Each row is followed by its group and then its class within the group.
2, 0, 5, -18, 26, -5, 4, 0, 11, 5, -14, 6, -9, -23, 6, -26, -2, -3, 26, 17, -8, 18, -9, 17, 1, 0, 21	HL.MN
-2, 7, 10, -9, 16, -6, 8, 12, 2, 16, -12, 5, -16, -25, 7, -38, -2, 4, 57, 16, -12, -5, 0, 17, 4, -4, 18	HL.MN
1, -2, 5, -7, 17, -4, 7, 2, -7, 5, -26, 5, -21, -22, 9, -30, -3, -6, 75, 3, -9, 12, 3, -1, 0, -2, 2	JB.BD
-5, -3, 9, -18, 19, -7, -3, 3, 11, 14, -18, 5, -11, -33, 0, -23, -4, -11, 55, 21, -9, -7, -16, 19, 3, -7, 23	HL.PH
-4, 2, 4, -17, 25, -6, -2, 0, 13, 5, -11, 10, -25, -33, 8, -28, -4, -11, 69, 7, -14, 4, -12, 21, -3, -1, 15	HL.PH
4, 13, 8, -10, 19, 1, -7, 4, 15, 8, -3, 4, -7, -33, 0, -21, -2, -3, 26, 1, -13, 0, -7, 12, 1, 5, 11	HL.Cl
3, 1, 5, -9, 22, -12, 0, 1, 6, 9, -25, 5, -10, -25, 7, -14, 0, 0, 39, 7, -11, 1, -12, 2, 4, 1, 22	HL.Cl
6, 3, 4, -14, 21, -7, -2, 3, 12, 5, -1, 3, -7, -50, 2, -28, -1, -4, 38, 21, -13, -12, -10, 18, 1, 17, 14	HL.PH
5, -1, 8, -8, 17, -6, 7, 4, 9, 19, -47, 7, -13, -24, -13, -31, -2, -2, 75, 20, -8, 4, -16, 36, -3, 1, 27	HL.Cl
2, -3, 6, -15, 10, -4, 7, 7, 10, 3, 10, 6, -10, -38, 3, -6, -2, -6, 77, -8, -10, -3, 4, 18, 8, -10, 0	JB.SQ
-10, -8, 3, -16, 11, -11, 3, 4, 6, 4, -29, 3, -19, -47, 4, -34, -3, -7, 95, -1, -12, 2, 11, 18, 2, -7, 9	JB.SM
4, 0, 1, -13, 23, -7, -18, -2, 13, 6, -3, 4, 4, -17, -5, 11, 6, 2, -17, 35, -15, -11, -20, 42, -7, 7, 32	HL.PH
-1, 0, 13, -20, 17, -6, 12, 10, 9, 1, -40, 2, -15, -26, 8, -35, -6, -11, 86, 12, -18, -3, -17, 18, 2, 4, 19	HL.Cl
5, -5, -9, -17, 10, -10, 7, -1, 11, -3, -10, 4, -2, -20, -8, -5, 2, 3, 35, 14, -14, -2, 1, 24, -1, 1, 2	JB.BD
2, 0, 3, -20, 8, -1, 2, 2, 5, 2, -13, 1, -7, -23, -4, -4, 0, -6, 59, 16, -7, -3, 1, 34, -5, 0, 9	JB.SQ
-10, 0, 6, -9, 8, -5, 13, 9, 9, 5, -8, 2, -16, -35, 0, -30, -5, -9, 95, -12, -12, 3, 14, 11, 4, -5, 1	JB.SQ
-2, 0, 10, -13, 12, -8, 5, 9, 9, 17, -8, 1, -9, -39, -4, -17, 2, -7, 60, -4, -13, -2, 12, 23, 6, -4, 0	JB.SQ
3, -2, 3, -8, 10, 1, 0, 0, 4, -5, -24, 2, 12, 3, 6, 8, 3, 5, -14, 9, 2, -3, -2, 12, -12, 7, 28	HL.PH
2, 4, 7, -14, 2, 0, -8, 1, 14, -2, -13, 4, -5, -39, -12, -22, 1, -7, 69, 2, -17, -7, 3, 19, 11, 2, -3	JB.SQ
-3, -1, 4, -9, 19, -5, 1, 1, 5, 3, -36, 4, -10, -20, -1, -21, 1, -1, 38, -1, -7, 5, -16, 10, 5, 3, 22	HL.Cl
-2, -1, -6, -13, 13, -10, 12, 0, 0, 6, -19, 5, -9, -27, 6, -21, -2, -4, 87, 5, -8, 1, 6, 17, 5, -1, 9	JB.SM
3, 1, 17, -18, 22, -7, 1, 20, 5, 10, -31, 0, -4, -36, 4, -35, -2, -3, 67, 29, -19, -9, -6, 27, -4, -4, 25	HL.MN
2, -5, -1, -19, 5, -10, 5, 4, 10, 1, -16, 3, -10, -33, -9, -13, -2, -4, 75, 20, -20, -4, 3, 4, -6, -5, 7	JB.SM
0, 2, 2, -15, 11, -5, 0, 5, -2, 1, -28, 3, 10, -23, -2, -4, -4, -10, 54, 25, -18, -2, -2, 37, 4, -1, 26	JB.SM
1, 3, 8, -8, 18, -10, 1, 2, 11, 10, -12, 4, -3, -13, -3, -26, -4, -15, 23, 23, -14, -1, -11, 23, -8, -1, 22	HL.MN
8, -1, 1, -12, 24, -7, -4, 6, 7, 7, -24, -1, 4, -16, 3, -6, -5, -1, 35, 23, -6, -3, -9, 28, -1, 1, 36	HL.PH
1, -3, 11, -10, 19, -2, 2, 6, 14, 11, -19, 4, -5, -27, 8, -23, -8, -14, 45, 15, -17, -6, -8, 16, -3, -2, 31	HL.PH
-1, -6, 6, -13, 15, -10, 6, 4, 11, 3, -38, 3, -9, -16, 4, -30, -5, 3, 46, 16, -19, 1, -15, 16, -5, -1, 23	HL.MN
-3, 6, 4, -11, 17, -2, -10, 9, 8, 13, -11, 7, 1, -25, -2, -17, -5, -2, 33, 28, -10, -4, -13, 25, 0, 3, 27	HL.PH
7, 4, 5, -8, 20, -9, 5, 6, 1, 8, -32, 3, -20, -26, -6, -34, -2, -1, 94, 6, -15, -2, 1, 21, 3, 0, -1	JB.BD

Each row is followed by its group and then its class within the group.
-4, -2, 8, 5, -3, 19, -6, -10, 2, -3, 9, -2, 11, 10, -2, -5, -6, 2, -5, 17, 7, 7, -5, 2, 16, -4, 3	JQ.(23)
-3, 4, 5, 7, 3, 12, -7, 2, 17, -2, -16, 15, 15, 11, -26, -12, 3, -5, 10, 14, -6, -1, -7, -2, 0, 1, 12	GP.(27)
9, 9, 10, 18, 16, 37, 0, -2, 10, 9, -2, 1, 28, 26, 0, -27, 3, -11, -13, 33, 3, -5, -10, -12, 12, -3, -4	NM.(35)
-29, 5, 5, -4, 17, 11, 4, 37, -35, 12, -8, -16, -18, -17, -9, -17, 3, -9, 3, 15, -12, 0, -7, -3, -23, 2, -11	NM.(35)
-3, 1, 12, -4, -1, 8, -6, -5, 21, -3, 9, -3, 11, -3, -4, -21, 9, 1, 14, -11, -1, -9, -4, 1, -6, 5, 2	GP.(27)
30, 8, 4, 12, 7, 18, -6, -1, 17, -1, -2, -8, 9, 23, 2, 0, -7, 4, -4, 16, 6, 1, -10, -2, 9, 0, 5	JQ.(36)
19, 4, 16, 16, -25, 26, -15, -8, 52, 6, 9, 17, 41, 30, 12, -15, -7, -18, -21, 18, 17, -4, -20, -1, 30, 7, 2	LF.(37)
11, -1, 12, 14, -2, 26, -8, -4, 27, -3, 1, 1, 34, 28, -3, -21, 2, -2, -21, 10, 2, -1, -33, -2, 18, -4, 1	LF.(37)
-31, 6, 7, 10, 7, 25, -8, -6, 16, 10, 0, 1, 23, 35, -8, -23, -6, -8, -16, 28, 4, 3, -8, -5, 25, 0, 5	LF.(37)
4, 4, 12, 21, -1, -2, -3, 10, 11, 3, 7, -5, 14, 11, 2, -12, -6, 12, 6, -1, 0, 4, -10, -6, 12, 4, -2	LF.(37)
-34, -3, 0, -6, 9, 14, 10, 6, -28, 0, -5, -9, 4, -20, -6, -21, 7, 2, 13, 6, -10, 0, 6, -3, -8, 5, 7	NM.(35)
-11, 2, -1, 10, 11, 25, -4, -7, 4, 2, -14, 2, 20, 22, -6, -42, 4, -7, 11, 11, -1, 4, -4, -1, -1, 9, -2	GP.(24)
11, 4, 5, 11, 4, 30, -10, 1, 17, 3, 10, -3, 21, 25, -3, -16, -7, 6, -5, 18, 5, 2, -11, 2, 1, -7, 10	JQ.(36)
-2, 1, 6, 9, 9, 21, -1, -9, 32, -2, -13, 17, 42, 21, 5, -18, 10, 1, 15, 11, -10, 6, -11, -22, 9, 7, 8	GP.(27)
-3, 2, 7, -2, 0, 25, -10, -6, 1, 3, 3, -6, 0, 11, -5, -23, -13, 0, -4, 49, 1, 2, 0, 13, 13, -5, 0	JQ.(23)
-7, 9, 9, 5, 8, 21, -2, 0, 11, -1, 0, -4, 17, -11, 0, -17, 20, -1, -1, 20, 2, -3, 1, -4, -2, -4, 0	NM.(45)
10, -1, -3, 18, -2, 25, -9, 0, 10, -8, 9, -2, 15, 14, -8, -10, -17, 6, -1, 19, 3, -3, -14, 5, 18, 4, 4	JQ.(36)
-4, 1, 3, -5, 0, 25, 2, -2, -3, -7, -9, 8, 10, 7, -6, -16, 1, 2, 6, 15, -5, 10, 2, -5, 16, 4, 3	LF.(43)
-12, 8, 7, -3, -1, -1, -4, 13, -29, -2, 3, -16, -9, 0, -12, 31, 2, 2, -2, 15, -7, 5, -6, -5, -6, 2, 1	JQ.(23)
0, -6, 9, 10, 8, 15, -2, 2, -3, 3, 4, -4, 10, 7, -9, -17, 8, -3, 0, 11, 1, -4, -9, -11, -12, 3, 11	NM.(35)
-16, 3, -4, 0, 8, 25, -6, -5, 9, -1, -11, 1, 40, 27, -3, -21, 24, -3, 7, 12, -2, 7, -6, 5, 8, 4, 4	GP.(27)
-10, 6, 10, 1, 11, 27, 6, -1, 0, 6, 1, -12, 13, -6, -9, -18, 8, -12, -7, 8, -3, 1, -1, -2, -13, 1, -3	NM.(35)
-33, 6, 8, 2, 6, 22, -5, -5, -8, 0, -4, 4, 12, 0, -1, -10, -9, -6, 1, 10, 0, 9, 4, -1, 16, 0, 0	LF.(43)
8, -2, -4, 12, 7, 16, 0, -1, 1, 1, -8, -3, 2, 21, -2, -6, -12, -5, -12, 31, 0, -1, -3, -11, 23, 1, 7	JQ.(23)
-26, 1, 1, 0, 4, 22, 2, -1, 12, 3, -4, 2, 14, 4, -3, -28, -9, -4, 7, 13, 1, 6, -4, 6, 18, 9, -6	LF.(37)
-30, 7, -2, 5, 8, 16, -2, 1, 4, 0, -15, -3, 16, -3, -8, -25, 8, 1, 10, 11, 1, 1, -4, 0, -2, 10, 5	GP.(24)
-2, 3, 5, -4, 2, 17, -2, -5, 15, 0, -10, 5, 14, 27, -5, -10, 13, -3, 9, 4, -3, 2, 7, -6, 9, -1, 6	GP.(24)
